Below is a small trained network, with its code and all its weights. Each question gives an input and a class and asks what happens when units are switched off, that is, made to give their printed mean instead of their output.

import numpy as np


def w(rows, s, z=0):
    codes = np.array(rows[::2]) - 128.0
    scale = np.full(codes.shape[1], s)
    scale[-1] = z or s
    return codes * scale


def f(y):
    return y / 2 * (1 + np.tanh(0.7978845608 * (y + 0.044715 * y**3)))


def log_softmax(a):
    a = a - a.max(-1, keepdims=True)
    return a - np.log(np.exp(a).sum(-1, keepdims=True))


def net(x, mask):
    res = np.array(x, float).reshape(1, 4) / 4 @ E
    y = f(res @ A[0][:, :-1].T + A[0][:, -1])
    res = res + np.where(mask, y, B[0][:, -1]) @ B[0][:, :-1]
    return log_softmax(res[-1] @ U[:, :-1].T + U[:, -1])


A, B = {}, {}
E = w([
[136,137,114,132,115,123,105,117,114],'x0',
[45,199,197,140,77,184,63,180,120],'x1',
[164,184,191,93,213,71,147,141,2],'x2',
[159,182,38,32,190,156,65,187,136],'x3',
],0.008)
A[0] = w([
[113,149,171,95,208,120,141,138,94,82],'neuron 0',
[132,191,112,60,118,122,111,154,33,249],'neuron 1',
[76,142,75,99,168,134,99,122,106,4],'neuron 2',
[77,64,51,162,118,230,124,124,191,180],'neuron 3',
[109,117,89,99,185,188,117,243,117,23],'neuron 4',
[47,132,73,124,48,130,213,148,159,108],'neuron 5',
[142,189,57,84,174,137,113,198,150,149],'neuron 6',
[153,121,88,120,187,76,177,101,72,199],'neuron 7',
[78,170,196,155,124,149,31,157,123,79],'neuron 8',
[105,147,169,124,145,192,188,209,98,148],'neuron 9',
[77,132,255,211,37,88,198,78,118,184],'neuron 10',
],0.0096,0.0032)
B[0] = w([
[76,163,61,145,89,76,95,76,102,159],'neuron 0',
[165,145,59,56,168,97,84,45,233,181],'neuron 1',
[112,163,87,140,109,166,230,159,88,135],'neuron 2',
[86,150,62,104,184,42,62,88,136,209],'neuron 3',
[137,227,99,164,83,120,201,103,161,154],'neuron 4',
[124,180,156,126,159,88,107,37,95,171],'neuron 5',
[224,159,113,197,85,132,178,103,205,178],'neuron 6',
[90,83,164,164,123,37,54,114,255,184],'neuron 7',
[109,69,128,230,251,169,111,164,184,173],'neuron 8',
[142,65,106,94,178,51,42,74,130,149],'neuron 9',
[169,200,148,204,77,104,99,78,203,250],'neuron 10',
],0.0072,0.015)
U = w([
[127,122,136,185,181,108,139,124,180,247],'0',
[136,158,130,142,103,126,116,85,164,252],'1',
[169,254,135,173,64,107,209,101,130,134],'2',
[61,176,115,112,115,50,94,106,127,70],'3',
[116,122,170,106,101,163,132,115,114,73],'4',
[123,93,161,79,64,155,201,185,85,4],'5',
[70,67,173,113,88,191,198,180,70,4],'6',
[93,119,178,137,116,194,173,140,92,4],'7',
],0.0099,0.0034)

Each question gives the input, the list of numbers given to net, and the class t.
The units are the neurons (one row each of A and B). Each row of codes is followed by its name. A weight is (code - 128) times the scale printed after its matrix; where a second scale follows, it is the last column's (A, B and U).
mask holds one flag per neuron, in row order. A switched-off neuron (its flag False) gives its mean, the last column of its row in B, instead of its output. The means were averaged over made-up inputs and are rounded, as every weight is.
A unit's drop is (log p(t) with every unit on - log p(t) with that unit switched off) / (log p(t) with every unit on - log p(t) with every unit switched off).
The circuit of an input: a set's keep is (log p(t) with only the set's units on - log p(t) with every unit switched off) / (log p(t) with every unit on - log p(t) with every unit switched off). Starting from all 11 units, units are removed one at a time, each time the one whose removal leaves the highest keep (on an exact tie, the one counted first), for as long as the keep stays at least 0.8.
units of the circuit, in order: the units of the circuit, biggest drop first
most important unit: the unit with the biggest drop
k most important neurons: the k neurons with the biggest drops, biggest first
drop of u: that unit's drop, to one decimal
input [2,-5,-7,2], class 3: 3 most important neurons : neuron 3; neuron 8; neuron 10
input [-6,7,5,7], class 0: 2 most important neurons : neuron 8; neuron 9
input [1,-5,-7,0], class 3: most important neuron : neuron 3
input [1,-4,5,-2], class 3: units of the circuit, in order : neuron 8; neuron 6
input [0,-1,1,5], class 2: units of the circuit, in order : neuron 6; neuron 4
input [1,2,-5,6], class 2: 3 most important neurons : neuron 6; neuron 4; neuron 7
input [1,-1,-7,4], class 3: 2 most important neurons : neuron 3; neuron 10
input [-6,5,-7,2], class 3: 2 most important neurons : neuron 3; neuron 5
input [3,4,-7,-6], class 3: 4 most important neurons : neuron 3; neuron 6; neuron 5; neuron 4
input [2,2,3,4], class 2: 3 most important neurons : neuron 6; neuron 3; neuron 4
input [6,3,5,8], class 2: 2 most important neurons : neuron 6; neuron 4
input [2,3,8,8], class 2: 4 most important neurons : neuron 6; neuron 4; neuron 2; neuron 3
input [-3,7,-3,5], class 0: 2 most important neurons : neuron 8; neuron 10
input [-2,8,0,-5], class 0: most important unit : neuron 8
input [-2,3,3,6], class 2: 2 most important neurons : neuron 4; neuron 6
input [-1,-3,5,-2], class 3: 3 most important neurons : neuron 8; neuron 6; neuron 0
input [4,4,-4,-7], class 2: 2 most important neurons : neuron 10; neuron 7
input [-4,-3,4,5], class 2: drop of neuron 3 : 0.8
input [-6,8,1,0], class 0: drop of neuron 8 : 0.9
input [6,6,-1,-5], class 0: drop of neuron 4 : 0.2
input [5,-6,2,8], class 2: drop of neuron 10 : -0.1
input [2,-4,7,0], class 3: most important unit : neuron 0
